Below are the code and all the weights of a small trained network. Each question names an input and a target symbol and asks about switching units off, where a switched-off unit gives its printed mean instead of its output.

import numpy as np


def w(rows, s, z=0):
    codes = np.array(rows[::2]) - 128.0
    scale = np.full(codes.shape[1], s)
    scale[-1] = z or s
    return codes * scale


def norm(h):
    return h / np.sqrt((h * h).mean(-1, keepdims=True) + 1e-5)


def f(y):
    return y / 2 * (1 + np.tanh(0.7978845608 * (y + 0.044715 * y**3)))


def softmax(a):
    e = np.exp(a - a.max(-1, keepdims=True))
    return e / e.sum(-1, keepdims=True)


def log_softmax(a):
    a = a - a.max(-1, keepdims=True)
    return a - np.log(np.exp(a).sum(-1, keepdims=True))


def net(x, mask):
    ids = ['ΠΣβγδεθμξτ'.index(c) for c in x.split()]
    T = len(ids)
    res = E[ids] + P[:T]
    u = 0
    for l in range(2):
        r = norm(res)
        for j in range(2):
            rows = slice(2 * j, 2 * j + 2)
            q, k, v = (r @ M[l][rows].T for M in (Q, K, V))
            z = softmax(np.where(np.tri(T) > 0, q @ k.T / 2**0.5, -1e9)) @ v
            o = O[l][rows]
            res = res + np.where(mask[u + j], z, o[:, -1]) @ o[:, :-1]
        u += 2
        y = f(norm(res) @ A[l][:, :-1].T + A[l][:, -1])
        res = res + np.where(mask[u : u + 8], y, B[l][:, -1]) @ B[l][:, :-1]
        u += 8
    return log_softmax(norm(res)[-1] @ U[:, :-1].T + U[:, -1])


Q, K, V, O, A, B = {}, {}, {}, {}, {}, {}
E = w([
[105,104,136,119],'Π',
[104,157,166,72],'Σ',
[75,82,87,138],'β',
[113,123,165,138],'γ',
[191,93,125,33],'δ',
[133,116,29,156],'ε',
[125,46,144,97],'θ',
[109,151,85,169],'μ',
[171,108,169,213],'ξ',
[134,250,110,183],'τ',
],0.021)
P = w([
[60,91,148,127],'0',
[127,86,111,160],'1',
[136,105,118,170],'2',
[136,121,111,168],'3',
[139,99,120,84],'4',
[164,144,100,180],'5',
[250,186,125,139],'6',
[207,148,114,140],'7',
[135,142,136,1],'8',
[81,166,123,32],'9',
],0.0058)
Q[0] = w([
[125,189,8,103],'L0H0',
[129,106,187,93],'L0H0',
[129,112,104,142],'L0H1',
[98,130,206,142],'L0H1',
],0.015)
K[0] = w([
[27,1,88,93],'L0H0',
[199,87,102,133],'L0H0',
[133,148,108,140],'L0H1',
[223,119,161,250],'L0H1',
],0.011)
V[0] = w([
[101,114,96,135],'L0H0',
[214,53,232,254],'L0H0',
[37,107,23,37],'L0H1',
[182,127,133,182],'L0H1',
],0.0083)
O[0] = w([
[92,119,153,141,131],'L0H0',
[13,152,184,18,254],'L0H0',
[125,134,92,255,64],'L0H1',
[139,163,181,63,168],'L0H1',
],0.0064,0.0079)
A[0] = w([
[188,193,117,181,30],'L0N0',
[180,141,122,178,45],'L0N1',
[245,1,202,150,88],'L0N2',
[228,141,141,222,191],'L0N3',
[175,166,13,17,225],'L0N4',
[131,75,210,78,218],'L0N5',
[143,161,132,132,57],'L0N6',
[167,223,105,70,249],'L0N7',
],0.0079,0.0014)
B[0] = w([
[104,134,114,91,131],'L0N0',
[96,129,134,103,127],'L0N1',
[252,124,128,93,178],'L0N2',
[84,158,106,86,160],'L0N3',
[112,112,47,116,194],'L0N4',
[179,187,99,65,255],'L0N5',
[113,141,131,145,119],'L0N6',
[75,156,60,161,173],'L0N7',
],0.013,0.0058)
Q[1] = w([
[116,248,159,142],'L1H0',
[75,46,82,67],'L1H0',
[44,100,170,179],'L1H1',
[179,236,141,82],'L1H1',
],0.013)
K[1] = w([
[166,247,195,141],'L1H0',
[125,83,55,59],'L1H0',
[120,109,88,149],'L1H1',
[184,150,171,83],'L1H1',
],0.015)
V[1] = w([
[89,130,53,104],'L1H0',
[111,2,80,89],'L1H0',
[37,106,112,151],'L1H1',
[230,197,152,222],'L1H1',
],0.0094)
O[1] = w([
[196,181,69,195,240],'L1H0',
[111,186,153,254,160],'L1H0',
[219,109,150,138,5],'L1H1',
[121,146,194,28,8],'L1H1',
],0.0073,0.003)
A[1] = w([
[121,147,70,136,34],'L1N0',
[82,113,96,188,157],'L1N1',
[124,146,121,120,5],'L1N2',
[73,181,99,60,86],'L1N3',
[120,150,155,134,63],'L1N4',
[131,215,250,104,129],'L1N5',
[103,246,185,156,179],'L1N6',
[97,140,119,127,56],'L1N7',
],0.016,0.0023)
B[1] = w([
[110,118,77,50,172],'L1N0',
[94,140,199,100,181],'L1N1',
[108,85,69,149,127],'L1N2',
[174,132,197,153,255],'L1N3',
[43,135,96,138,123],'L1N4',
[8,56,61,84,238],'L1N5',
[149,199,197,105,168],'L1N6',
[159,74,69,111,131],'L1N7',
],0.014,0.0095)
U = w([
[103,122,32,187,186],'Π',
[150,46,119,154,29],'Σ',
[127,101,61,134,93],'β',
[222,82,42,72,119],'γ',
[229,78,162,151,193],'δ',
[160,254,129,140,4],'ε',
[114,94,152,233,224],'θ',
[124,179,120,148,98],'μ',
[71,34,132,37,190],'ξ',
[162,143,126,141,79],'τ',
],0.0098,0.0034)

Each question gives the input, a string of symbols that net reads in full, and the target symbol t.
The units are the heads (2 rows each of Q, K, V and O) and the neurons (one row each of A and B). Each row of codes is followed by its name. A weight is (code - 128) times the scale printed after its matrix; where a second scale follows, it is the last column's (O, A, B and U).
mask holds one flag per unit, layer by layer, with each layer's heads first. A switched-off unit (its flag False) gives its mean, the last column of its rows in O or B, instead of its output. The means were averaged over made-up inputs and are rounded, as every weight is.
A unit's drop is (log p(t) with every unit on - log p(t) with that unit switched off) / (log p(t) with every unit on - log p(t) with every unit switched off).
The circuit of an input: a set's keep is (log p(t) with only the set's units on - log p(t) with every unit switched off) / (log p(t) with every unit on - log p(t) with every unit switched off). Starting from the 12 units with the biggest drops (on a tie, the unit counted first), units are removed one at a time, each time the one whose removal leaves the highest keep (on an exact tie, the one counted first), for as long as the keep stays at least 0.8.
units of the circuit, in order: the units of the circuit, biggest drop first
top k neurons: the k neurons with the biggest drops, biggest first
top k neurons in layer l: the k neurons of layer l with the biggest drops, biggest first
which heads matter: for each layer, one digit per head in row order, 1 if its drop is at least 0.15 and else 0, layers parted by /
drop of u: that unit's drop, to one decimal
input τ ξ δ δ ξ Σ ξ, target ξ: top neuron in layer 0 => [L0N4]
input ξ ξ ξ Π ξ γ τ τ ξ, target γ: units of the circuit, in order => [L0H0; L0N2]
input δ γ ξ γ ξ β, target θ: top 3 neurons => [L1N5; L0N5; L1N1]
input ξ β ε Σ ξ β ε δ ε θ, target δ: top 2 neurons => [L1N5; L1N3]
input μ Π ε δ τ ε Π, target γ: top 2 neurons => [L0N2; L1N1]
input δ θ Σ, target δ: which heads matter => 11 / 10
input τ ε ξ, target γ: which heads matter => 11 / 00
input β τ ξ θ ε, target Π: top 3 neurons => [L0N5; L1N5; L1N3]
input γ ξ δ θ Π τ θ, target γ: top 2 neurons => [L1N3; L0N5]
input ξ μ γ β ξ δ ξ, target ξ: which heads matter => 00 / 00
input θ Π δ, target γ: top 2 neurons => [L0N2; L0N4]
input τ ξ θ ξ ε ε ε ξ δ δ, target γ: top 2 neurons => [L0N4; L1N5]
input τ δ Π ε Σ γ γ γ θ θ, target δ: drop of L1N5 => 0.7
input δ θ ξ ξ ξ β, target θ: top neuron => [L1N5]
input τ δ ξ τ γ ξ Π δ ε, target Π: drop of L0N5 => 0.2
input τ γ Π, target γ: drop of L0N2 => 0.4
input ξ τ ε θ, target γ: drop of L0H0 => 0.5
